Below are the code and all the weights of a small trained network. Each question names an input and a target symbol and asks about switching units off, where a switched-off unit gives its printed mean instead of its output.

import numpy as np


def w(rows, s, z=0):
    codes = np.array(rows[::2]) - 128.0
    scale = np.full(codes.shape[1], s)
    scale[-1] = z or s
    return codes * scale


def f(y):
    return np.maximum(y, 0)


def softmax(a):
    e = np.exp(a - a.max(-1, keepdims=True))
    return e / e.sum(-1, keepdims=True)


def log_softmax(a):
    a = a - a.max(-1, keepdims=True)
    return a - np.log(np.exp(a).sum(-1, keepdims=True))


def net(x, mask):
    ids = ['ΨΩαηλτ'.index(c) for c in x.split()]
    T = len(ids)
    res = E[ids] + P[:T]
    r = res
    for j in range(3):
        rows = slice(2 * j, 2 * j + 2)
        q, k, v = (r @ M[0][rows].T for M in (Q, K, V))
        z = softmax(np.where(np.tri(T) > 0, q @ k.T / 2**0.5, -1e9)) @ v
        o = O[0][rows]
        res = res + np.where(mask[j], z, o[:, -1]) @ o[:, :-1]
    y = f(res @ A[0][:, :-1].T + A[0][:, -1])
    res = res + np.where(mask[3:11], y, B[0][:, -1]) @ B[0][:, :-1]
    return log_softmax(res[-1] @ U[:, :-1].T + U[:, -1])


Q, K, V, O, A, B = {}, {}, {}, {}, {}, {}
E = w([
[112,116,106,146,59,85,84,64],'Ψ',
[139,104,137,187,101,75,58,43],'Ω',
[171,74,157,108,150,90,137,48],'α',
[166,113,132,180,159,218,42,90],'η',
[155,88,221,129,86,148,94,138],'λ',
[253,86,112,141,94,131,154,155],'τ',
],0.02)
P = w([
[11,18,105,86,131,59,55,160],'0',
[78,68,120,42,127,83,53,119],'1',
[95,67,129,45,119,133,105,106],'2',
[135,91,146,66,126,129,110,94],'3',
[163,109,157,77,119,143,120,91],'4',
[183,139,165,105,125,126,123,101],'5',
[201,162,164,123,115,124,126,106],'6',
[219,186,167,147,121,117,139,104],'7',
[200,205,168,165,84,138,154,112],'8',
[173,222,149,189,35,136,168,106],'9',
[170,233,144,218,15,156,182,107],'10',
],0.011)
Q[0] = w([
[177,22,143,99,82,86,120,121],'h1',
[189,124,150,166,82,131,60,75],'h1',
[116,114,126,87,132,153,153,203],'h2',
[127,123,164,129,107,136,83,107],'h2',
[44,148,89,82,216,129,197,196],'h3',
[104,154,86,97,193,106,250,164],'h3',
],0.021)
K[0] = w([
[206,152,139,155,194,199,138,152],'h1',
[120,161,128,134,250,208,87,109],'h1',
[123,34,91,76,136,107,105,123],'h2',
[170,169,173,130,78,151,200,174],'h2',
[97,53,105,66,170,106,101,137],'h3',
[81,66,140,87,154,120,67,116],'h3',
],0.012)
V[0] = w([
[83,159,36,248,102,187,64,149],'h1',
[92,63,151,164,157,87,99,95],'h1',
[191,182,95,136,188,236,130,73],'h2',
[107,185,8,157,146,56,160,1],'h2',
[156,68,109,146,127,82,138,170],'h3',
[93,142,211,121,126,128,95,54],'h3',
],0.0096)
O[0] = w([
[158,190,99,58,84,143,2,151,216],'h1',
[189,167,187,108,62,164,178,82,223],'h1',
[194,71,35,181,139,144,128,84,127],'h2',
[134,53,168,73,159,105,144,8,2],'h2',
[126,50,95,138,48,205,125,193,234],'h3',
[150,202,115,89,158,145,161,84,103],'h3',
],0.0092,0.0068)
A[0] = w([
[37,88,226,91,103,36,144,108,77],'n1',
[140,118,145,199,130,96,167,193,139],'n2',
[136,93,137,112,146,166,114,112,146],'n3',
[58,98,187,130,237,97,180,102,2],'n4',
[2,110,125,76,192,25,176,124,108],'n5',
[132,146,35,162,109,153,121,194,130],'n6',
[144,136,112,162,161,127,85,111,157],'n7',
[144,149,126,211,136,76,206,120,162],'n8',
],0.0078,0.0057)
B[0] = w([
[109,155,112,206,41,89,115,93,183],'n1',
[102,109,22,109,137,167,157,108,189],'n2',
[128,96,95,157,108,103,103,194,159],'n3',
[113,142,165,106,207,191,120,8,147],'n4',
[34,87,85,2,210,132,55,203,142],'n5',
[144,84,219,135,149,57,152,108,253],'n6',
[85,182,81,99,153,137,153,155,178],'n7',
[116,144,164,71,121,102,57,230,161],'n8',
],0.0081,0.013)
U = w([
[128,112,112,41,133,89,6,197,81],'Ψ',
[233,133,206,187,92,105,164,95,103],'Ω',
[133,99,197,131,157,145,200,89,117],'α',
[123,142,18,116,124,191,168,100,100],'η',
[106,212,154,173,152,113,238,190,251],'λ',
[131,10,139,254,106,120,161,151,157],'τ',
],0.0059,0.003)

Each question gives the input, a string of symbols that net reads in full, and the target symbol t.
The units are the heads (2 rows each of Q, K, V and O) and the neurons (one row each of A and B). Each row of codes is followed by its name. A weight is (code - 128) times the scale printed after its matrix; where a second scale follows, it is the last column's (O, A, B and U).
mask holds one flag per unit, heads first, then neurons. A switched-off unit (its flag False) gives its mean, the last column of its rows in O or B, instead of its output. The means were averaged over made-up inputs and are rounded, as every weight is.
A unit's drop is (log p(t) with every unit on - log p(t) with that unit switched off) / (log p(t) with every unit on - log p(t) with every unit switched off).
The circuit of an input: a set's keep is (log p(t) with only the set's units on - log p(t) with every unit switched off) / (log p(t) with every unit on - log p(t) with every unit switched off). Starting from all 11 units, units are removed one at a time, each time the one whose removal leaves the highest keep (on an exact tie, the one counted first), for as long as the keep stays at least 0.8.
units of the circuit, in order: the units of the circuit, biggest drop first
most important unit: the unit with the biggest drop
k most important neurons: the k neurons with the biggest drops, biggest first
heads that matter: for each layer, one digit per head in row order, 1 if its drop is at least 0.15 and else 0, layers parted by /
drop of u: that unit's drop, to one decimal
input τ η Ω η Ω, target η: most important unit -> h3
input τ λ η λ τ Ω η Ψ, target η: units of the circuit, in order -> (h3, n6)
input Ω Ω τ λ Ψ α, target λ: units of the circuit, in order -> (h2, h1, n8)
input Ω τ τ α, target τ: heads that matter -> 101
input Ψ α Ω τ Ω Ω λ, target λ: heads that matter -> 111
input τ τ Ω Ω α Ω Ψ, target α: units of the circuit, in order -> (h1, h2, n4)
input η Ω η λ, target λ: heads that matter -> 011
input Ψ Ψ Ψ Ω α Ψ, target α: heads that matter -> 110
input Ω Ψ Ω Ω, target Ω: units of the circuit, in order -> (h1, h2, n1)
input Ω α τ Ω α Ω τ τ η Ω Ψ, target Ψ: heads that matter -> 100
input λ λ λ α, target λ: units of the circuit, in order -> (h2, h1)
input η τ τ α, target Ψ: 2 most important neurons -> (n6, n1)
input Ψ Ψ λ Ω η τ, target Ψ: 2 most important neurons -> (n1, n6)
input τ α τ Ω η Ψ Ω η Ψ, target η: units of the circuit, in order -> (h2, h3, n6)
input Ψ λ Ω τ Ψ Ψ Ω Ω η η, target η: most important unit -> h2
input η η Ω η α η, target η: heads that matter -> 011
input Ω Ω τ Ω λ, target τ: heads that matter -> 101
input Ψ η η α, target η: 3 most important neurons -> (n6, n8, n7)
input η λ τ τ η Ω Ω η τ α α, target τ: heads that matter -> 011
input η λ τ τ α, target Ψ: heads that matter -> 100
input Ω Ω λ α η τ τ τ η, target τ: units of the circuit, in order -> (h3)
input λ η τ τ λ τ α η Ω, target η: units of the circuit, in order -> (h2, h3, n6)
input α η Ω λ η, target λ: units of the circuit, in order -> (h2, h3)
input τ τ Ω Ψ α α, target α: 2 most important neurons -> (n4, n5)
input η η α η λ τ α η τ τ τ, target τ: drop of n3 -> -0.1
input λ α Ω α η Ψ τ τ α η, target τ: drop of n7 -> 0.0
